Rows are numbered. After the first four, each row is followed by the numbers of the three nearest rows among all rows above it, by straight-line distance, nearest first.
1: [ -32  -19   -8    4  -73   20   -4   -6  -12    3 -105   26  -24   18
    0   17   -8   37  -72   24  -18   29   -7   32   23   36  -17    1
  -27    3    1    5   38  -40  -16    2  -91  -31   14  -24   35   11
  -45  -51   25    7   42   -3   34   18  -43  -50   23   -8    6  -11
    5]
2: [ 10  -7  17 -33  18  -2   3   9  10  18  12   9  -3   6  -3   9  -3 -18
 -14 -16   0 -24 -12 -27  15  18 -14  17  26 -18 -22  -5 -13  38  -4   8
 -46  27  17  -6  -2   5 -25  43  24  26  13  33   0  14  -2  19   3  19
  -9   7  35]
3: [  6  34  12 -36   7 -18  26  11   0   9  -8  30 -23 -83  -6  25   5  39
  46  22 -39 -16 -12 -25   2  45  -3  -1  -1   4 -19  27  -6  23   7   0
 -52  99  -3 -11 -25  -2 -17  -7 -52  -8  -3  -1 -11  27 -25  27 -14  12
   1 -16   7]
4: [  5 -21  -6  16 -35   3  -9   3 -14  -5 -24  31 -10  30   9   3 -17  30
 -12  -2  -3 -40   5  26   4  14  12   1   3  14 -17 -10 -16 -53 -14   4
 -27 -71  -5 -35  -2  -5 -16  -5  46 -14  18  -7   7   6  11 -42  10  14
  15 -13  19]
5: [ -5   0   6  -8  47  15  14  27  -6  10 -41   3   7 -12 -20 -12   6  -7
 -31  -8 -10 -22 -10 -19   8  -2 -17   4 -16 -24 -47 -15  22  48  21 -13
 -60 127   4  60  31  -2  -8  31 -22  -8  64   2  32  14  23  56  14 -19
  -7 -17  47]
2 3 4
6: [  2 -24   5  10 -55   6 -24  -3 -13  -6 -11  18   4  46   7  14   0  55
  -9  13   4   9  17  30  19  41  -5  -7 -27  -7   1 -10  26 -42   7  -9
 -14 -93  15 -62  18  11 -16 -63  21   4 -13  -7   5   3 -51 -64  13  19
   6  -6 -21]
4 1 2
7: [-24 -35 -32  31 -11  28 -11 -13   6   2   1 -15 -34  34  11  -6  15  18
 -24  -3  -1   4   0  20  24   6   2  -7 -23  -8  13 -20  26 -24 -22  -4
  15 -91   2  -2  23  -9   6 -21  -7  17   8 -14   1  -8  -1 -42   3 -20
  10  -6 -37]
6 4 1
8: [  6  57  13 -12  -4 -15  18   7   4   7  29  14   7 -47  11  20  17   4
   8  12 -30  -2  -1 -17   2  25   5   7  18 -11  -9  14 -13  36  31   9
  -2  82  13  -9 -27  -2  32  -6 -36 -13  -2  -6  -6  23 -38  31 -14 -14
  20  16  13]
3 2 5
9: [  -7  -13   -4  -63    0  -25   36   -6    5   11   37   45   -9  -83
   18   31  -13   62   89   11    5   14  -22    9   21  120   24  -20
   15   -3   -7   29  -15    2   37  -18  -72   92   16 -100  -13   31
  -35  -15    2   47  -79   14  -54   13  -79  -64   25   22  -30   36
   -2]
3 8 2
10: [ -3  12  24  -2 -12 -19  29  29   9   9  26  24 -22 -69  11  27  12  11
  16  15 -31 -20   0  11  10  47 -12 -29  22 -35   3  27 -25  35  19   5
 -21  97  -1 -21  -9  12  32 -32  -9  40 -55  27  -2  25 -39  18 -18   3
 -10 -11  21]
8 3 2
11: [ -3 -24  11   0  26 -36 -19  -1 -11 -13 -53  19   7  49  40 -29 -37  23
 -24  -9  21 -17  -1 -19   5 -13   1 -13 -44  14 -44  24  26 -35 -25 -15
 -42 -10  -2 -17   3  -5   1  10  38 -24  85   4  10  -2  21   6   0 -28
   7 -23  34]
4 2 7
12: [  0 -16  35 -15   8 -29 -13   8   5  14 -24  11   6  43   7 -12 -15  -2
 -43   0  17  -2  17   0  11 -10  10 -34 -14  16 -34  19   7 -19 -33  11
 -33 -41  -8  -6  17  -1 -32  31  53   7  57 -10   4 -14   5   9   8  -1
 -10 -11  14]
11 4 2
13: [  8 -10  35 -11  -7 -12 -18  -2  -2  23   2 -12   4   5   8 -20 -21  18
 -35 -16  20 -20 -21   5   1 -37   0 -17 -17  15 -27  -1  -7 -25 -12 -37
 -51 -11  -6 -13  26   5 -33  49  75  13  41 -13  15  24  -5 -14   0 -14
   1 -30  23]
12 11 4
14: [  5 -13 -24  12  -8  -3 -17  -6  27 -25 -17  20 -10 -34  12   8  15  49
  20  32 -21  11  -8 -14   9  41  17 -29 -17   2  22  39  18 -25 -16   1
   7 -26  10 -51  -8  25  20 -44 -17  10 -58   5 -13 -17 -49 -53  15  -3
 -23  18 -62]
6 7 4
15: [ -7  37   5 -37  32 -22  22  33 -10 -16 -11  37  30 -75  25  10  -6  30
 -28  30 -25 -10   3 -35 -10  51   9  -7   4  -9  -6  45  -2  22   7  16
 -36 109 -15   2   7   2  -4 -52 -35  28   9   5  -3  11 -46  25  -6 -15
 -31   3   6]
3 8 10
16: [ -8 -17 -25  11  -7  16 -21  -2   5 -18  13  -3   6   1   8  -6  26  19
  10   0 -31  12 -11   6   8  -1  16 -16  -4  -8  49  22  35 -54  -4  -6
  14 -56   9  19  14   5  -5 -18 -12   1 -44  -2   7 -23  -1 -15  22  -2
   1  -8 -41]
7 14 6
17: [  0 -17  -5  19 -34  21  -5 -12  -5 -36   4 -11 -19 -19  -8  -1  40  12
 -16  15 -51  20   1   8  33   9  17 -16  -4  -5  37   1  20 -29   0  -7
  13 -80  11  17 -20  12  -4 -30 -16 -17 -56 -11  23   3 -13 -14  20 -16
   3 -20 -47]
16 7 14
18: [ 27  37 -11   6 -29  14 -18  21  -2   7  76 -12  28 -60 -10  18   6 -17
  13  -6 -10   5   1   9  -5  -4  12   8  43 -13  53   3 -22  10  23  39
  57  38 -16 -33 -31 -15  34 -14   8  -8 -52  12 -21  21 -24  -6  -3  33
 -13  14 -43]
8 10 16
19: [ -8 -30 -13  29 -36   8   5 -30 -11   4 -36  11 -18   1 -10 -18  16  18
 -19  24  -2   6 -11   3  39  34   7 -36 -35  -4  28   6  42 -34 -11  -4
  -4 -73  21 -16  -8  -8 -11 -18   5  18 -21 -27   5   5 -19 -48  10  -1
  -2 -16 -28]
7 17 16
20: [  2 -18  32   1  11 -15 -19   3  -2  -9 -19 -19 -13  18   4 -10  -2  14
 -51 -16   3   8   9 -21  -1 -52 -23  -4  -1  -6 -25   2   9 -31 -39 -18
 -45 -13 -10  -9  33  14  -5  29  24  15  46 -10  12   5  26  -5   4 -11
   4 -36  51]
13 12 11
21: [  1 -34  -9 -11 -22   7 -41  -7 -20   1 -36  30 -14  46  12   8 -10   3
 -43 -11  10  -3   7   4  -1 -15  12   8 -33   0   5 -23  -4 -43 -36  -3
 -24 -42   5 -25 -14  10 -17   0  26   7  48   3  18  26  12  -8  21  -2
  15  -8  27]
4 12 20
22: [ 19  12 -13  14   3  -1 -15 -14   8 -27   6  27  21 -20  -6  17  24  14
  21   7 -10   0   8 -13   9   2   4  -1  17   4  32  28  -2   9  -9 -19
  14  15   3 -15 -17  -1  12 -22 -38   1 -12   4  -7  -5 -36 -19  -2  -6
  16   1 -35]
14 16 8
23: [  6  -3  -6  23  25  17 -23   0  -4  -9   4  -8  -8 -43  11  25  29   3
  16 -21 -25  13  -6 -22   7   9  -1 -29  10  19  33  48  52 -36  10  -5
  38   5  16  -1  17   9  30 -38 -41 -12 -26  -3 -18   6 -32  -8   7   9
 -17  28 -71]
22 16 14
24: [-10 -17 -15  -9 -39  -4 -21 -10  -9  22 -49  28 -16  53 -18  -9  -3  20
 -55  -2  15  -9  14  23   5  11   9 -18  -1  17  -2  -3  -2 -34 -24  -6
 -39 -61   1 -19  -7   4 -52  -1  29  16  21 -38  35  20  -6 -41  10 -14
  20   3  11]
21 4 12
25: [  3 -20 -14 -13 -27  24 -25   2  12   2 -36  15 -16  51 -17  -1 -16  17
 -31  10  17  16  13  38   0  18  12  -6 -27   7  -9 -20  31 -49 -11  -7
 -37 -71   8   1   2  17  -6   2  10  -7  15 -12  23  23 -11 -31   2 -16
  -5  -8   9]
24 21 4
26: [ 12  25 -11 -26  -9 -12  50  16 -15  -5  11  46  -6 -91 -26  15  12   0
 -11  20 -28  15  -6   5  -6  73  -1   9  16 -12 -18  -7 -37  50  20  -1
 -47  87  17  -2 -41 -12 -16 -15  -2  31 -49   1   6  17 -36   8  -7  14
  17  11  -2]
10 3 8
27: [  9   6  -3  54  13   5 -17   4  -3 -16 -23  16   7 -37  -5  11  33  16
 -23  32 -29  19  -4 -32  -9  -6   3  11  25   7  30  42   1   8  -2  -3
  36  53   1  19  -6 -17  17 -32 -40  23  -2  -4  -2 -11 -22  24   1  -7
  -6   3 -38]
22 23 8
28: [-18 -29 -21   9 -32   8  -6  -2   0  12 -55  18 -17  46 -17   1  11  26
 -16  16  20   9   9   9  10  18   7   5 -18  11   1  -2  21 -38 -28 -19
 -26 -65   8 -15  30   2 -32 -34   8   1  50  10  28  -5  17 -25   0  -5
  10  -4  27]
25 24 21
29: [ -2 -10 -17  48  -4  29 -23  20   0 -17 -27   6 -17 -34 -12  24  57  11
 -53  29 -36  -5 -16  -1  36  59  -5 -21  -4 -18  31  40  15  -7   5  10
  -2  36  12   3   6  -3  -7 -34 -34  17 -27 -12 -12  23 -32 -26  25   2
  11 -16 -45]
27 22 23
30: [-11   8 -22   6 -37  -7   5  -4  10 -40 -20  -4 -16   6   3  11  27  25
  -2  25  -9  23  -8  26  41  26   9 -14   0   9  24  36  69 -36 -14  -3
 -14 -78 -16 -21  -6  19   9 -32  -1 -10 -13   0 -10 -22 -20 -47  -6  -8
 -12  -5 -69]
19 16 17
31: [  0  35   3   2  45  17   8  18  10  -6  18  12  -3 -69 -17  -2  31   3
   6  16 -25   1  -5 -19 -11   5  10  -2  -5 -21   4  16   0  33  -1  -9
 -19  99  -5  18   1 -13   9  -6 -31  11  -5   3 -16  45 -16  41 -14 -11
 -21 -14  11]
8 3 15
32: [  -3    3  -17   30  -21    1   -8   -1   -6  -33   -9   -7    7   19
    0    4   11   15   -3   11   -5   24    0   42   11   22   -7  -37
  -23  -12   18  -11    7  -17  -19   10    8 -108   -3  -24   27   -8
    3  -34   -3   17  -15   -3   20  -12   -2  -29   22   15   13  -10
  -28]
7 19 16
33: [-17 -24 -21   8 -32  16 -11  -6  17 -35 -46  17   0 -22   9  10  24  24
 -45  38 -24   2 -14  28  49  43  -7  -3  -4 -25  36  40  39 -42 -10 -26
 -13 -76  14 -12   6   2  20 -54 -20  22 -36 -27  14   4 -30 -28  16   5
   0 -12 -39]
19 30 17
34: [  2 -16  23 -48  -3 -12  15  12 -17  -1  10 -16   3 -13  13  27 -13  -7
  -4  -6   8 -25 -12   7  -5  31  -2   8  29  -7 -31  -9 -14  57   7  -6
 -58  83  -4 -39  -9  10  -5   6  16  20 -21   2  -5  14 -43 -21 -14  40
  -8   0  25]
2 10 26
35: [-26 -16 -14  11   3  37   4   0 -11 -27 -70   3   2  44  -5 -15   0  34
 -24   9  24 -11  11   9   7  -4   9  -2 -40  -5   2  -8  49 -29 -34   0
  18 -49   1  -6  52 -23  17 -28 -33 -22  75  -2  40 -26  28 -16 -16  -2
  12   7  -5]
28 7 25
36: [  4  15  14  52  -5   6 -16  -8   6 -11  12   1 -13 -37  -2  -1  37 -29
 -43  19 -35   8  16 -24  -4  -4 -12  15  17   0  30   1 -10  27  23  -2
  18  81  -1  -5  -7  -2  20 -25 -32  18 -17  -1 -29  29 -17  28 -18  16
  -5  15  11]
27 31 8
37: [  9  -5  22 -59  20 -40   6 -40  -7  14  21 -22  14  -2  22   4 -51  60
  67   5  32 -21  -5   7  13  20  -2 -15   2   2 -44  -2 -22  -1  36 -16
 -42  39  23 -83  13  28   6  18  10  -4  -7  11 -21 -18 -38 -52  -3  22
 -34  23  24]
34 2 9
38: [  6 -12  17 -29  14 -12  33  18 -11  30 -19   2   3 -32  -5   9 -10   5
 -26   7   9  -6 -27 -10  -4  45 -18  12 -12 -25 -26  17  -4  23 -12   6
 -74  87  15 -11  28   6 -17   2   4   4   4   2  -8  10 -11   3 -17  18
  10  -6  49]
34 2 3
39: [ -6 -12  10   2   2  -5  -5 -11 -14  22  -1   4  -4  21 -12  12 -13 -17
 -79 -16  20  -1   5  -8  -9 -17  -5 -11  -1 -26 -17 -11 -15   1   6 -26
 -52   7  -5 -12   4   3 -57  58  54  43  35  13   4   4  16   4   5  14
  -6 -31  48]
13 20 2
40: [  2 -10 -17  18  28  23 -28  14  11  -1  10  -6  -4 -27   3  42  13   0
 -15   8 -32  18  -3  -4  24   9  -6  -3 -18   3  31  38   7   2   2   8
  25  43  14  23 -14   9  16 -13 -41  -5  -2  12 -24  -3 -24 -23   3 -31
   9  -3 -36]
22 27 23
41: [  2 -15  42  -7 -14 -23 -10   0   5   9  -1 -22 -21  19  -4   5 -14  -2
 -56  10  -7  -4  -6   9  -1  -5   1  20  25 -13 -47   1  -9  38  26 -19
 -13  51   3  11 -13   7  -9  50  38  19  13  -6  26   8  10  -4  -3   9
   5   0  57]
2 39 34
42: [ 11  10 -31  17  -2   9 -11  -4  -3 -13 -26   4   5  -1   1  11   9 -10
   4  24  -9  28  -1  12  18 -28   8 -23 -14   8  31  11  55  -6  -1  -8
  24 -52  18  20   4  -1  33 -20  -5   2 -19  18  -6  -5 -12 -11  26 -45
   2   1 -58]
16 17 30
43: [  5  -6  -9  11   1   1 -11 -25  23 -11  26 -23  -3  -8 -15  17  11  32
  68   9   1  13 -12  -8  20  19  29 -17   4   6  30  33  -2  -9   8  -6
  22 -39  35 -38 -19  27  35 -10 -25  16 -64  -1 -41 -38 -55 -66  -1  -4
   0  24 -87]
14 22 23
44: [  4  13   7 -43   8 -10  39   3 -14   0  30  20   9 -55   3   2 -11 -27
  17  -8 -16   2   2  33  -2  41  -7   0  44 -15 -18 -17 -50  40  24  13
 -34  63  25  16 -22   8 -18  14  -9  29 -56  -1 -11   5 -20  31  -8  17
   3 -30  10]
26 34 10
45: [ -4 -16  31  16 -18  -1  -9  21  -4   5 -31  20  -6  29   7 -26  -8  -4
 -64   1   4 -30   8 -17   3  -9  -7   1 -22 -21 -20  -5  17 -23  -7 -26
 -25  -2  -3 -26  -2  -9 -55  45  57   9  29 -10  17  31  -8 -10   3  18
   6  -8  49]
39 13 12
46: [ 16 -19 -29  23  -5  -5 -23  -7  10 -36  -4  -3  -7 -21  -2  25  24  23
  16  27 -33  17 -21 -14  18  19  -3 -23 -19  33  38  33  19  -7   2  20
  17  -9   9 -17 -29  -5  18 -36 -43  -4 -36   2 -19 -16 -41 -14   0  15
 -13  28 -51]
14 22 23
47: [ 10  36  -2 -17  27   1  25  25  -4  -1  17  26  11 -53 -27  -3  38 -25
 -11  11 -32 -20  17 -10 -23   9  14   1  12   2 -10   5  -3  37   3 -23
 -31 122 -10  51  -2 -16  19   4 -33 -20  14 -22  -2  15  22  39   2 -10
  15 -26  40]
31 8 5
48: [-12 -27  32 -10 -11 -29  -1 -15   2   6 -26  39  -7   6  16 -26 -24   0
 -50   8  35 -17 -10  -6  12  -6 -13  -4   2 -12 -19  -9  -1 -18 -38 -13
 -65 -27   0 -15   5  12 -40  34  67  -2  32 -10  13  19  -9 -12  11   3
 -19 -16  45]
45 13 12
49: [-15   0 -10  18  16   3 -29  -9  18 -32 -16  10 -15   9  11   2  25   3
   8   0 -11   3   3  17  19  10  12 -13 -26  -5  20  36  18 -10  -5 -15
  33 -87  24  -7   1  -5   0 -46  -8   1 -31  14   4 -17  -5 -20  11  -8
 -22  -3 -57]
16 42 32
50: [  6 -25  21  -6 -30 -34 -11  -4  -8  18  13  21 -11  -5  21   5  -9   0
 -58  14  18 -32 -10  -9  13 -20   1 -14  -9   3 -11  22  -4 -27 -32 -20
 -39   1  -4 -20  -6  19 -20  22  62  21  12   7   8  17  -4 -38  -1 -20
  12   0  58]
48 13 45
51: [ -2   1  32 -30  16 -23   1  14  -2  16 -14   7  -5 -10 -33   2  -7  -5
  -3 -14  -9 -19 -24  16  21  15 -11   3  25 -16 -27  17  -9  41  34 -17
 -19  67 -10 -11  -8  22 -37  26   8  -1 -11  15  30  18 -16  17  -1  30
  -3   6  26]
2 34 41
52: [ 13  22  -1  -2 -17  -6 -10  11 -12  -3  19  -8  -9 -54  10  29  19 -13
 -17  23 -36  10   3 -36  -6  24   3  -6  39 -26  30  29  -8   9   5   2
  12  83  15 -26 -25  21  10 -19 -35  20 -18   8 -17  17 -21  -3 -13   3
 -26  23   5]
36 8 10
53: [-13  23   4 -57  21 -27  65  21   6  17 -11  24   6 -48  -6  -6  -4  40
  36 -14 -20   6 -10   6  -3  49   0 -27  25  11  -2   1 -44  28  20  15
 -26  92  17   8  -9   0  -3  -5 -13   9  -4  23   0  10 -25  34  -1 -25
 -15   2  31]
3 44 8
54: [ -6   7  20 -53  22 -10  14   3  16  -7  -1 -43 -15  -7 -13 -22 -20  -6
   7  -5  24 -16  12 -26   1   2 -22  33   6   1 -40  -4 -11  -5   9   8
 -53  95   9 -10   0 -11  -1  16  15   4  33  -4  -5  12   6  13 -18  21
  -3 -10  40]
38 2 34
55: [ 33 -11  32 -26  -3 -25  -3  16 -24  10  14   2 -14   4  -4   4   6 -38
 -26  -1   8 -18 -16  -9  -2  -7 -11  24  23 -22 -40 -18 -40  42  22  -5
 -32  24   0  -1 -15  -5 -23  77  23   3 -26   2 -11  16  10  -7 -16   3
  14 -19  23]
2 41 51
56: [ -8   2   5 -32  25  15  44  20  13   0 -55  15 -26 -40 -24  -5  20   2
 -36   4 -16  -5  11  -4  -8  -5 -19  -6 -22  -5 -23  -7 -19  19 -13   0
 -51 127   0  47 -19   0  -3  -3 -16  -9  42  -3  19  41  14  77  19  -7
  29 -24  42]
5 47 31
57: [ 26   7 -26   8  -3   4  -6  -6   6 -20  22 -15   8 -44 -14  21   8   1
 -20  26 -21  24   6  -7  -6   5  -1  -7  30   2  46  36   1  11  25  19
  -6  34   3 -14 -37  16  -2  -7 -14 -13 -47   7 -15   9 -11  -5  -1   2
  -7   9 -17]
52 22 40
58: [-12  41  10  -5  26  13  17   4  -2  -7 -10  23   8 -22  -2  11  22  -8
  24   8 -36 -15  14  -7 -22 -11  13   6 -16  19   3  18 -18  26  -9 -16
  27 127 -12  41  19 -23  26 -18 -50 -13  39   2  -6  17   6  48 -13 -13
 -16   0  31]
47 31 8
59: [ 29  48  -6 -11  -6 -11 -24  17 -28 -18  -8  12  -4 -50  22  15  30  22
  12  34 -29  11  -1 -24  13  36  14 -17  16   1  -2  34   2   6  -6  -3
   1  97   9 -16  -3  -1  26 -58 -11  -1  18   8 -41   4 -16   8  -8 -21
 -13   9  24]
52 8 15
60: [ 20  29   6 -19   3  -4  29   4  10  -5  12  12 -17 -39 -14  -9 -24  -4
  28   5 -43  -8   8  -2 -21  66  -2   3  17 -40  -4  -6 -53  33  32  -3
 -28  63   6 -13 -22  -2   3  -2  -5  15 -42   2 -12   2 -41  18   1   6
 -11 -12   2]
44 26 10
61: [-28 -28 -12   6 -42 -13  -8 -23  14 -16 -36 -29 -17  34  -2  -7  16  22
 -20  15  -2   1   8  38   8  -2  18  -3   6  16  12  -9  20 -33  -8   9
  23 -97  21 -25  31   5  -5 -66   3   8  12   1  -2  -1 -15 -22   0 -11
   3   8 -19]
7 32 28
62: [  0   5  -7  -1 -28  13 -31 -20 -12   4 -20  16   1  43  -6 -14 -32  34
 -19  21  17  19  21  23   8  20   4   3 -24   8  -1 -30  -3 -39 -13  15
 -29 -41   6 -36 -15  18 -44 -35  29   7  19 -18   4  25 -16 -55  13   7
  28  -1  16]
24 25 4
63: [  7 -16 -21  35  -2  13 -11  -5  -6  -4  11 -15   0 -24  -4   2   7  -8
 -16  24 -25  22 -22 -13  14   5   9   0  22 -26  32  43  -5   5  -7  10
  36  15   4  30 -10   9  32 -32 -30   2 -43 -13 -12 -15 -29  14  41  -7
 -16   0 -57]
27 40 57
64: [  6 -44  24 -22  13  -2  20  22   3  15 -11  -9 -33 -10   2   0   4  10
 -58   4   8 -24 -10   9  -2  11 -13  20  32 -10 -35   2  -8  35 -27 -27
 -47  84  -9 -13  14   9 -31  46  15  15  10  -2   6  20  30 -13   9  25
  17  -1  37]
41 38 2
65: [ -4  -6 -17  39   0  10 -11  -4  11 -10 -16  21   2  11  -8   3  13  -2
 -20  16 -19  -3 -18   9  14  12 -12 -21  -1   7  47  24  26  -1  -7  13
  30 -53  10  15  -4  27 -11 -25   3 -20 -48 -25   8  -9 -19   7  -3  -1
   3   3 -61]
16 49 17
